Each row is followed by its class; each block has classes of its own.
[ 29  11  -9   2  12  36 -37  -8 -19  19  16  13 -27  -8   4   2   7 -18
  24  18 -13  -3 -29  -4  -3   3  23 -18  14  17 -37  25] -> neni
[-20  28  40  31 -11  29  32  11   3  -3  45  -5  27 -30  30 -27   7 -10
  48 -21  44  46 -13  24  12 -15 -34  22  -5 -42 -37  -8] -> nik
[ 43  11  14 -10   0  47   4  28 -17  -1   1 -13 -39   6 -32 -22  -3 -43
  25  19 -47 -12 -48   3 -11  20  26   0 -13  17  -5  58] -> zogu
[ 45   9  -6  -2 -15  31   3  21 -31  17  10  -1 -24   9 -16 -12  19 -19
   9  -4 -33 -16 -18   8 -38  -6 -17  14   7  12 -24  33] -> sav
[ 12   9  19  -2 -13  39 -23  11 -40 -12  45   3   4   7  17 -12  41  15
  20   4 -28 -27  -7  28 -29  24 -14   4  -2  -7 -38  19] -> siv
[ 39  14  31  40  47  14  53 -10   0  27  17  49 -20  -8  42  47  32  27
  24 -31  40  39  33  24  -4  53 -39  26  22 -81 -70  50] -> Ril
[ -47    8    4    5  -38  -24  -54   -6   -6 -103   -3  -64   64  -30
   -7  -60  -24  -36    1   42  -16   -4   -3   36   22  -27    5   67
  -17   20   38  -12] -> siv
[-17  25   3  27 -51   9 -20 -54  56 -30   7  -3 -10   2  39 -39  17  49
 -16  22 -19 -20 -53  25 -20 -46  13  93  14 -53 -35 -13] -> Ril
[ 81 -19  16   8  52   2   9 -11   7 -17 -26  39  26   8 -37 -32   0 -24
  76  14   0   6  34 -20  36  41 -11 -68  40 -31  41  12] -> Bug
[ 52  12  25 -12  11  65  24  12 -23  28  34  41 -39  13  12   2  22 -21
  -6  12  -6   3 -44   3 -25  -3 -20 -41  10   6 -27  19] -> kep
[  5  -5  22  11  42  69  50 -12  29  26 -18  10  -9  13 -35  -5 -33 -10
  25  38  -6   7 -14 -28  54  41  10 -42   3   9   8  21] -> nik
[ 37 -18  12 -12  27  86  10   6 -17  54   3  51 -37  13  -5  35  -1 -13
  28  13   9  19  -6   2 -18   9 -23 -59  22   4   7  -1] -> kep
[ -1  12  47 -40  24  43 -47 -63 -34  29  24 -46  21  -7  11 -45 -63 -13
   4  38  30  25  23 -27  61 -12 -17 -21 -43   2 -52  43] -> nik
[ 59  13   8  -3  14  70 -27  13 -34   2  28  22 -33   7   6  15  11 -18
  24  47  -6   4 -21   8 -33   6 -47  -1  31  12  -1   7] -> kep
[-68  -1  45  44  -3  14  70 -23   5 -23  -4  -9  26 -52  24  15  12 -59
 -15 -24  72  29 -55  31  97 -25 -17  -2  21 -25 -25  13] -> Lir
[-19 -22  33  37  38  81   4 -37  46  13  35  29 -13  -8  15  10  13   1
  19   3   9  73  33  39 -30 -14 -39 -34  58 -32 -59 -25] -> pob
[-56  33  30  18  22  56  48   6 -13  21   7  20  45 -40   2  12  -4 -28
  64 -69  18  33  10  28  71  19 -14 -76 -29 -17 -36  30] -> siv
[ 20   5   1 -13  22   6 -19  27 -56 -12  25  13 -21 -11   0 -23  39 -18
  35  37 -17 -29 -21  26 -12  -9 -54 -26   5   2  34  24] -> Lir
[ 30  -1 -41  -8  11  55 -16   7 -37  68  29  20 -35  10   6 -12   5 -37
  29  24   1  21 -34 -14 -22 -39 -20 -25  36  19 -33  -5] -> sav
[ 25  43 -15  -8  -3  32 -44  16 -45  16  28  21 -18 -23 -12 -19   0 -14
  53  18 -18  -8 -26  -7  -5   8 -10 -17 -13  12 -37  38] -> neni
[ -8 -17  22  13  91  45   7 -12  -6  66  -8   5 -34  14  25   4 -12 -51
  -8  43  35  23  23 -42  13  42 -39 -37  -7 -16  10  -9] -> neni
[ 32  49  52 -36  49  18  70  -5   5  42  30  15 -17  -7  42 -22  35 -28
  29 -27  28  -7  55  -7  11 -13 -88 -45 -14 -44 -44  50] -> Bug
[-13 -83  -1 -23  -5  32 -51   7  14  27   1 -54 -10   7 -10 -26  18   1
   9  61 -23  11  50   9  -6  50 -21 -26 -23 -14  49  12] -> pob
[ 36   9   6  15  65 -24 -14 -25 -15 -30   0 -37  11  -2  40 -59   4 -35
  32  44  -2 -11 -13 -31  30  41  -1 -45   2   5  27 -14] -> neni
[ 24  -3  37  60  78  49   4 -20   9  30  24  59 -40   2  65  94  57  10
 -10  -9  14  51  38  60 -22   3 -30  39  39 -58 -50  69] -> Ril
[ 24  25   7 -21  24  33  35 -37 -45  28  -1   5  -1  -4  -6   6  13   0
  15 -49  39 -46  -1   9  41  29 -39 -25  -4 -30 -98  46] -> Bug
[-96  31 -41  36  76 -34  69  24  26  24 -10  58  55 -63  28 -44  -2  26
  60 -25  -3  49 -31  11  48  70 -44 -62 -55 -64 -11 -11] -> neni
[ 31   5  12   1   9  47   8   9 -14  -9  42  35 -20  13 -21 -38   2 -14
  10  31 -18   6 -43  19 -39 -46  16 -13  16  24 -29   6] -> nik
[ 38 -15 -19 -17  23 -29  -3 -32 -57   6  -3  -6   1  -6  41  44  20  17
  34  45  36 -23  97   1  68  97 -55  14   9   0  56  31] -> pob
[ 43   5  -4  -8 -32  54 -58   7 -34   0  46   6 -38  19  -6  -5  25  31
  28  49  -1 -13  -8   6 -59 -23 -18   5  14  -9 -64  29] -> Ril
[ -7 -13   7  -9  42  49 -28  25 -20  22  21  -6 -29 -12 -25 -28  23 -33
  20  38 -23   8 -37  14  -6  -4 -49 -57   5 -11 -13  36] -> Lir
[ 40   3   0 -18   5  57 -19  18 -27  32  34   0 -61  10 -29  -7  28 -34
 -16  13 -36  -4  11  26 -42   7 -22  -1  -1  17 -30  49] -> pob
[  17  -48   24    8   47   91 -108  -30   29    4  -28   -5   13   27
  -66   -4  -22  -26   25   30  -34   20   33    3  -10  -34   -1  -63
   28   -4   13    3] -> Bug
[ 43   4  17  30  73  -1   9 -42 -39  -8  18  32  -8  11  20 -10 -10   1
 -44   0 -14  27  17  28 -19  74 -30  45  18 -24 -40   1] -> pob
[ 28  -4   2  13   5  38   4   0   0   3  14  23 -14   3 -13  -8  28 -10
  14  15 -23   5  -4  15 -34 -26 -31 -13  35  -6 -40  30] -> sav
[-79 -18   3  17 108  32  34 -43  46  11 -31 -32 -10  -1  80 -12  18  -2
  34  22  -9  -5   5  40   9   8 -52 -23 -12 -39  56 -28] -> zogu
[ 19  -2  20  10   5  46  22 -60  68   6 -38  31  15   9  40  18 -39  31
  15  38 -43  19 -41 -29  68  31  47 -25  35  16  64 -31] -> kep
[  6 -37   0 -20  64  18  24 -29  30 -31 -39 -34  17 -21   1 -80 -37 -20
  72  21 -25  -6  -2  33  -6  18 -23   2   4 -22  47 -24] -> Bug
[-48 -24  -2  38  18  33 -32 -21  38 -41 -31 -20  36   1 -44 -44 -26  -3
   6  68 -20   1 -30   9  44   7   4  17  -7  -8  52 -14] -> nik
[ 34  45 -13  -7  -8  16 -18  41 -37  17  50  12 -31   6   1  10  36 -24
  16  24   3  11 -20 -11 -15  -4 -22   1   9   1 -58  48] -> zogu
[-16  35 -11   3  55  26  14  28 -16 -51 -14 -44   2   5  -5 -49 -56 -19
  53  56 -13   2  15  -3 -28  -1 -55 -12 -33  37  60 -41] -> Ril
[ 44 -27  24  43 114 -31   2 -30   0 -57  30  -2   1  32  38 -59  44 -16
 -36  37   9  17  20  25 -77  54 -55  35  67 -70 -48 -44] -> siv
[ 33 -19 -21 -30   0  -4  24 -75  31  -2 -86 -29   8   5 -66 -52 -63 -18
  42  -1  12 -33  31 -36  44  -4  10 -42  34   2  22 -16] -> sav
[ 25  20  22 -32 -37  84 -16  25 -54  32  41  23 -25   3  14  29  13  37
  15  -6 -22 -16 -25  24 -52  10 -38  -8 -27  11 -39  22] -> kep
[ 45 -49  52  -1  -8  11  47 -42  37 -33 -57  -1   5  21 -42   0 -19 -15
 -34  16  34 -15  16 -21  22  39  11 -23  27 -21  26  -8] -> kep
[ 33  -4  32  24   6  56  22  28  19 -19   2   6 -32  18 -34   3  24 -23
  22  15 -31   1 -27   8 -31  21  10 -15  22  -8 -18  34] -> zogu
[ 63  -3  14   9  35  65 -12 -11  -1  37  21  39 -11  16  -1 -21   7 -25
  42  12 -16  21 -35 -13   7   7   4 -37  41 -19 -33  10] -> Bug
[ 48  -7  27   4  27  46 -26 -25  12 -35 -22 -27  12   4  -1   4 -32 -17
  31  55 -14  17   2 -17  28  38 -12 -25  29  19  48  -8] -> kep
[ 58  20 104 -13 -53  15  65 -26 -50  37  14  43  -3  34  37  46 -35  31
 -23 -66  56   8  43 -39 -13  43  15  29 -18 -28 -56   3] -> zogu
[ 22   6  11   9  39 -21 -34  -7 -11   3 -17  22  31 -17 -27 -62 -52  -9
  12  19 -35  35 -13 -34  24  73  19 -13 -42 -28  -1  26] -> neni
[-18 -65  -3   4  64   1 -18   6  11 -19 -14 -63  13   8  15 -20  24 -41
  18  54  12   5  47  13   7  51 -30 -15  14 -18  56 -15] -> siv
[-34 -31  78  12  26  16  60 -88  41 -43 -48  47  60 -16 -17  -2 -69  52
  10  22  28  15  65  12  68  27  -3  -4 -11 -35  16  19] -> nik
[-96  40 -40  15  36  29  62 -27  52  40  -5  -2  13 -12  54  -5   6  65
  49 -27  11 -12 -23  24  27   2 -43  -6  -8 -32 -11 -67] -> nik
[ 18 -45  45  23  44  69  -4 -37  58  44 -12 -53 -25   0  20   8  38 -12
  22 -24 -16  26  34  27 -25  16 -40  -6  38 -64 -49  42] -> sav
[ 13  -3 -19  11  49   4   8  -7  50  29 -16 -10  -2  16 -28 -22 -25 -42
 -10  65   5  38 -18 -53  76  20  29 -25  24  12  24   7] -> nik
[ 33  38  16 -18   2  30  35   1 -26  21  24  32 -46   2  34  23  17 -22
  20   0  -1 -10 -11  13  -9 -24  -1  14   8  12 -23  44] -> zogu
[ 26 -16   9 -11 -66  68 -41  18  -7  26  23  -9 -36  -8 -54  10  19 -34
  10  -3 -14  11  13  25 -13 -13  14   3   9  13 -23  45] -> pob
[ 52 -13  -3 -16   7  65  11   0 -22  34  21  28 -35   8  17  10  34   3
  50  15  16 -13 -26   7 -19  16 -32 -53  34 -13  -9  -5] -> kep
[ 25  12  39  11  -1 -15  46 -38  50 -33  23   3 -30  -5  89  43  18 -27
 -55  54   0  32 -14  13  20 -31  37  99  56  15 -24  46] -> zogu
[ 12   2  -9   0  24  15  19 -18  14  41 -36 -20 -15  -5  -3  17  -3 -10
  22   8 -11 -11 -43 -33  95  66  14 -35  28  -2  22  17] -> Lir
[-47   8 -64  20  54  -5  -3 -47  60 -11 -11  38  -1  -7  -5 -21 -22  13
 -48  38 -21  34 -45  26  -7   8  12  81  68 -28 -77 -35] -> siv
[ 47  12   4 -16  -3  28   1   9 -21  57  26 -11 -32  -1  25 -17  27 -22
  25  -1 -14   4   3  -5 -21   1 -43  15   6 -19 -30  42] -> sav
[ 16 -29   0 -25  79   8  44   9 -68  31  19 -64 -43  18  66  -9  33 -50
  12 -17  41 -21  67  36 -46  34 -75 -31 -19  16  45 -39] -> pob
[-22 -61   0  18   0  14 -33 -21  29  10 -35   4  33  20 -46 -19 -25 -49
 -15  13  31  39   9 -21  40  -5  55 -38  33 -12  27 -44] -> siv

A new block, with new classes.
[  8  33  -1  16  33 -11 -42   7  -5  30 -11  -5  46  11   4  24 -48  24
 -30 -21  41 -28 -24 -55   8 -10 -28  12  -5  20 -16   1] -> Gero
[-15  -1 -35   3 -33  -7 -12  37  34  40   6  10 -12 -19   2  40 -40 -49
  11   0 -11 -29  -9  30 -69  34  30  -6 -21  -8   2 -10] -> roz
[ 13 -36 -56 -63  14 -60  18 -14  43  16  -1  38  19  -5  19 -57  26  33
 -41  80  17 -31 -33 -33  42 -19  15 -64  23  23  57  43] -> tude
[ 50 -46   4  45  34 -19 -24  -1 -12   5 -17  29  21  15   7   0 -40   5
  22  17   9 -30 -36  -4   6   9   7  15  21  -6  44 -23] -> mupu
[-27  40   6  31 -29   1   9 -13  -6  -9  25  38 -23   1  -7  35   0 -25
  27 -62  -4 -10 -22  34  25   1  18  15  16   4 -58 -29] -> Tusa
[ 34  26 -13 -29 -14 -11 -35  51   1  53  31   8  37  -6 -13  37  25 -14
  -9 -13  -5  -9 -33 -33   3  -9  68 -60   0  12   3  11] -> mokep
[ 61 -74 -81  43 -34  19 -10  39 -16 -26  23  41  29 -25  -6   9 -25  26
  85   1  35  16  -4  40 -15 -56  41  36  19   8  -2  -8] -> mokep
[ -5  -2 -18  35  25  14 -45  25  -1   9   0   1  22  16  -6  30 -45  -9
 -15 -20  42 -44 -42 -11  -4 -17  -2 -12   7  28  -1 -24] -> tude
[-26 -19 -32  30  23  19   2   9  -6  -2   3   7  -5  46 -19 -18 -23 -40
 -33  18  43 -50 -67  18   9 -26 -11 -34   0   6  19 -22] -> tude
[ 39 -71 -40  31 -26  34 -16  32 -20 -20  18  48  29  -5  20   6 -15  41
  73  -9  39  22   0  21 -11 -47  42  39  34  12  -2 -24] -> bigoz
[-19 -30 -49  35  10  19 -21  35   3   4   0  15   2  33 -23  12 -31 -30
 -16  -2  45 -47 -60  18  -4 -28  -1 -24   3  21  22  -9] -> tude
[ 17   6 -10  -1  -6 -22 -20  31  50  26  -5 -24  14   1   1  35 -25 -32
 -17   4  -4   5   3 -14 -55  22  -1 -20 -17 -31  -4  12] -> kamif
[ 21 -42 -60 -62  14 -53   8  17  29  22  -9  56  -3  -1   6 -52  21  36
 -18  54   7  -9 -28 -38  30 -19  26 -41  30  28  72  41] -> gusil
[  6  15  -3  10  46  -8 -20  10 -22  17 -24 -15  36  27  -4  -9 -34   5
 -25   6  37 -31 -34 -41  19  -8 -14  -8 -19   7  -9   2] -> Gero
[-19  28 -16  16  46  17  -2   0 -22  -4  -8 -18   1  52  -9 -24 -18   6
 -37 -11  43 -30 -29 -29  43 -19 -13 -11 -14 -12  10 -19] -> mon
[  5  39  13  17  48   3 -19  -2 -15  13 -12 -30  27  12  -6 -15 -33  34
 -29 -24  31 -11 -27 -52  26 -13 -20   6  -1   3  12   7] -> Zup
[-29  12 -17  47  18  23 -18  29 -19  11  -9  10 -21  31 -41  -8 -52 -33
 -17 -22  56 -44 -68  17 -22 -24  27 -17  11  21  35 -11] -> Zup
[  2 -67 -71 -49  -3 -48  14  16  40  22   7  59   8  -3   4 -30  18  16
 -26  74  21 -44 -49  -9  21 -25  36 -60  26  40  77  38] -> tude
[  7  14  12 -12   1 -21   5  26  41  21  -2 -35   7  19  -2  -5  -6 -48
 -29  22 -12  12  -2  -9 -34  25  -1 -44 -29 -57  14  14] -> kamif
[ 18 -58 -55 -43  -8 -46  -2  47  38  26   5  74  -7  -1  -3 -34   5  34
 -19  36  25 -28 -49 -17  -6 -27  56 -35  25  59  66  50] -> mupu
[-23   5  -2   5 -13 -18  16  37  28  41 -11   4  -6  15  -4  -6 -18 -78
 -28  32 -30 -23  -1   8 -54  43  18 -50 -46 -36  10 -12] -> Gero
[ 84   7 -15   6   4  20 -11  -3 -15  -9   7 -26  78 -38  56  30 -25  81
  46 -40  12  39  44 -41   6 -27  -7  37   7  -4 -54 -22] -> Pumos
[ 12   5 -22 -27 -25  -8 -38  67   0  57  20  33  14  28 -10  18  32   1
  24 -22  13   3 -53   6 -15 -16  82 -58  16  37  16  12] -> Tusa
[ -6 -11 -26  32  18   0 -38  34 -18  22 -17   9  18  23 -20  27 -49 -15
   2  -1  42 -48 -42 -15 -29 -13  10   2   2  36   3  -1] -> Gero
[  8 -30 -20 -19 -11   3 -38  81 -14  44  14  49  13  26 -16  23  20  -9
  27 -19  24 -12 -62   6  -8 -19 110 -47  19  31  15  -5] -> bigoz
[ 10   0 -11 -49  16 -11 -30  52 -21  37  13  24 -21  28 -15   1  37 -28
   1  -3   2  -9 -64 -11   0  -8  71 -63  20  18  28 -15] -> gusil
[ -7  30 -30  17  37   9 -16   6  -8   1  -5  -3   8  38  -5 -13 -26  15
 -25 -18  51 -39 -37 -33  34 -28 -15  -7   1  -3   9 -11] -> mon
[  8  32 -31  15  45   1 -22   7  -4   3 -15   1  22  23   0  -5 -38  33
 -16 -24  52 -41 -34 -38  41 -26  -6  -2   4   3   4 -12] -> mon
[ -4 -56 -77 -58 -24 -46  31   7  15  33   6  59 -16   0  -1 -45  25   5
  -5  83   6 -60 -61  16  24  -6  58 -38  12  29  94  56] -> roz
[-12   1  18   6   6   1   0  21  25  24  -5 -17  24  10  16  13 -21 -25
 -24   2  -8  20  18 -24 -22  30   1 -28 -21 -45  -3 -25] -> bigoz
[-22 -23 -40  37  14  15 -29  21  -2   0   3  20  -5  29 -16  12 -41 -36
 -21   8  51 -63 -62  13 -14 -26   7 -26  15  33  21 -22] -> tude
[ 14  12   5   1  -6 -10  -8  46  61  37   7  -4   4 -19  21  29 -40 -22
 -34 -20 -21  -2  10 -26 -67  31  -3 -22 -23 -15  -9 -14] -> mupu
[ 40 -70 -84  31 -15  27   6  47 -17 -32  11  39  10   6  -6 -18 -17  17
  79  -3  27  19 -19  41  -7 -57  57   9  16   0   8 -10] -> pusaz
[-18  -1 -38  23  42   5  -9  11 -21 -14 -12 -13   2  45 -22 -30 -35   2
 -23  -3  39 -21 -49 -26  28 -29   4 -22  -4   8   9   0] -> pusaz
[ 21 -35 -63 -42  -5 -47 -23  22  48  33  14  63  21 -31  18  11  -6  24
 -17  39  23 -62 -44 -27   2 -20  51 -47  41  63  51  25] -> tude
[ 45 -42  -7  29  25 -47 -22 -18 -19  33 -24  21  43  22  15  -9 -10   6
  27  54 -23 -31 -16 -18  18  30   1  12   2 -20  44  -3] -> Gero
[ 45 -74 -94  35 -17  20  -5  50 -17 -23  11  62  -3   3   4 -15 -20  35
 105  -5  43 -13 -27  58 -19 -56  65  36  28  10   8 -32] -> mon
[ 61 -54   1  41  30 -22 -62  -7 -17  24 -14  20  31 -24  29  66 -48  33
  63  -2 -27 -15  13 -29 -26  31   1  60  52  27  25 -42] -> gusil
[ 54 -64 -38  69  -3 -28 -57   8  -8  28   4  33  35 -22  -1  62 -55   2
  63  10  -3 -37  -6   2 -34  15  39  37  38  26  20 -23] -> mokep
[ 48 -72 -39  33  -5 -21 -33  -6 -21  31  -9  27  24   0  15  16 -23   6
  67  49 -14 -55 -35  24  -4  25  17  40  20   3  68   5] -> roz
[ 49 -71 -67  26 -29  21  -8  38  -6 -28  25  35   2  16  -7 -10  -8   7
  70   9  48   9 -32  49 -35 -65  35  31  30   4   2   7] -> kamif
[  4   9 -21 -26 -10 -15   5  15  36  34  -5 -23   7 -18  20  -2 -19 -30
 -14  30 -20 -18  13  -6 -31  42  -1 -25 -37 -34  11  13] -> roz
[  7  14 -30 -12   6 -20  29   7  33  37 -22 -27  19  17  14 -11 -13 -34
 -41  22 -23   1   9 -24 -29  30   0 -63 -36 -40  -8  -6] -> Pumos
[-21  33   5  14  30  10  -2   7 -17   4  -7   4  12  54  -7 -46 -23 -10
 -36  -2  50  -9 -44  -5  36 -21   1 -39 -14  -3   6 -16] -> Tusa
[  0 -52 -58 -31   2 -42  15  29  13  30  -8  41 -19  -2 -20 -52   2  18
   2  59  28 -48 -64   2 -11 -22  62 -45  39  49 100  53] -> Zup
[ -5  -5 -17  23  35  10 -25  12  -9  -3 -13 -13  19  32  -9  -8 -26 -16
 -25  14  43 -42 -57  -6  19 -18 -21 -34  -1   3  26 -10] -> tude
[  0  31   1  18  -7   4   3 -12  -7 -19  12  20 -32 -14 -10  39   3 -24
  30 -62 -10   1 -11  12  28   0 -13  20  30 -15 -39 -27] -> gusil
[ 52 -62 -27  47  31 -35 -31  -7 -16  12 -16   8  35   4  18  16 -32  27
  55  20 -25 -18  -1 -25  16  24  33  17  25  -3  48 -12] -> pusaz
[ 45 -98 -81  25 -34  14  -7  40 -15 -26  21  48  -3  11  -7   3  -1  13
  76  19  32  -7 -37  53 -36 -58  58  38  28  21  18   4] -> kamif
[  3 -50 -55 -62   5 -64  33  18  16  36 -13  51  13  12  -5 -57  25  19
 -24  87  12 -35 -51 -22  26 -15  39 -52   2  24  72  55] -> Gero
[ 12 -43 -58 -56   6 -59  23  10  29  16   1  34   1  34 -13 -63  33  19
 -32  73  26 -16 -57 -18  28 -32  39 -48  15  12  65  69] -> kamif
[ 64 -66 -40  24  -8  26 -14  55 -14 -27  19  51  15  -6  12 -14 -24  34
  69 -12  40  11 -27  28 -20 -55  39  31  19  12   5 -17] -> mupu
[ -4  -1   5   3   0  -4  13  37  42  17  -5   0  -9   5   4   1 -30 -40
 -41   4  -8  -1  -1  -6 -47  23   0 -37 -30 -26  15 -12] -> mupu
[ -2  20   9  20  34   8 -45   5 -15   8 -12  -2  47  20  11  17 -42  34
 -30 -19  48 -14 -29 -61  26 -18  -4   0  10  12  -2 -15] -> bigoz
[ 27 -26   8  34  19 -30 -20 -22 -16  20 -10  35  33  30  19 -18 -20  12
  27  31  -3  -2 -17   6  23  18  19   3  15 -11  39 -32] -> Tusa
[ 60 -81 -69  19 -20  12 -22  46  -6 -24  22  40  17  -2   4  11 -15  32
  78   0  36  15 -12  30 -39 -57  54  50  25  21 -15   1] -> kamif
[-18   1 -45  36  25  18 -15  30 -16   7 -11  11 -11  45 -24   5 -39  -8
  -9 -19  61 -55 -66  11  15 -28  13 -15   4   7  37 -22] -> mon
[ 66 -53 -76  27 -22  16   2  24 -23 -17   2  30  29   8  16 -26 -12  32
  77   5  35  13 -17  32 -15 -51  38   9  22   3  -4 -12] -> Pumos
[ 46 -61 -35  56   5 -26 -21   6 -11  18 -10  29  23  14 -15  -9 -24 -33
  36  49  -6 -33 -21  18   4  15  32  -9  10 -19  48  -7] -> mokep
[-30  29  -6  13  23   7  11   0 -10   2  -8   1   2  57 -11 -51 -18 -23
 -44  13  46 -14 -45  -5  32 -20  -8 -48 -11  -9  18  -5] -> Tusa
[  9  38   3   5  50   0 -21 -19   0  -2  -8 -28  44  26  11 -20 -14  15
 -52   3  39 -14 -29 -48  57 -17 -48 -30  -7 -17   2  -6] -> tude
[  8 -10 -10 -27 -16   2 -14  77  -4  36  28  52 -20  37 -28   0  37 -33
  -7 -18   8 -17 -78  14 -11 -23  88 -61   6  27  28   6] -> mupu
[ -4 -13  -1  10 -11   4  11  51  41  19   2   3 -16  16  -5  -6 -19 -52
 -31   2 -10   3  -9   9 -49  19  -4 -38 -30 -33  24  -3] -> mupu
[  8 -77 -77 -49  -9 -61   5  36  25  20   5  62 -17  23 -17 -45  20   8
  -7  80  23 -47 -70   1 -11 -30  82 -41  27  51  74  60] -> kamif
[ -9 -74 -72 -54  -6 -66  31  18  14  38  -4  71  -8  14  -9 -51  27  11
 -16  91   4 -52 -51 -12   5 -13  60 -41  12  53  66  53] -> Gero
[ 67 -53 -86  38 -33  26 -14  38 -16  -9   8  47  32  -8  13  16 -33  31
  84 -21  47   4 -19  40 -36 -60  48  21  31  22 -14 -22] -> Pumos
[ 10 -40 -58 -14 -18  -4 -42  75   3  41  25  53  -1  22 -21  28  22 -33
  29   0  20 -41 -87  37 -30 -28  92 -61  24  44  21 -10] -> tude
[ 63 -49 -63  30 -12  21 -32  41 -14 -22  20  26  36 -24  18  19 -28  53
  90 -31  17  22   7   2 -16 -47  47  37  30  21 -17 -11] -> pusaz
[ 69 -41  -1  50  30 -25 -41  14   1  20 -16  27  35   3  14  20 -47  18
  43  -5  -1 -21 -26 -11 -10  15  12  25  26  -5  26 -21] -> mupu
[ -8  36  -5  31 -32 -10  -1 -13   3  12  16  13 -11  -9 -17  65   7 -29
  26 -61  -5 -22 -19  13  11   8 -24  27  18  -4 -55   6] -> Gero
[-20  25 -23  28 -18   4  14 -22  -6 -27  25   5 -36 -14 -15  50   5 -35
  24 -56 -20 -26 -17   6  27  -1  11   7  25  -2 -51 -10] -> pusaz
[ -8 -15 -56 -20 -14  -3 -29  77 -11  41  30  39 -25  48 -39   3  34 -49
  11 -14   9 -31 -85  13 -15 -26 114 -83  18  32  26   9] -> pusaz
[ 49 -59 -21  41  16 -30 -15 -13 -19  11 -15  11  40  11  -5  -7 -14  -6
  22  56 -18 -18  -1  -8  30  19  16   1  -3 -24  51  -3] -> mokep
[ 44 -86 -74  17 -21   2  10  33 -17  -2   9  54  18   6   2 -11  -4  17
  74  26  28   6 -16  40 -19 -42  40  26  11   6  10  -6] -> Gero
[ -6 -17 -24 -29  -8  -6  -1  58  -3  34  24  30  -8  50 -25 -21  56 -55
  -4  21   3 -27 -87  33  18 -15  71 -94  -2  -5  45   0] -> tude
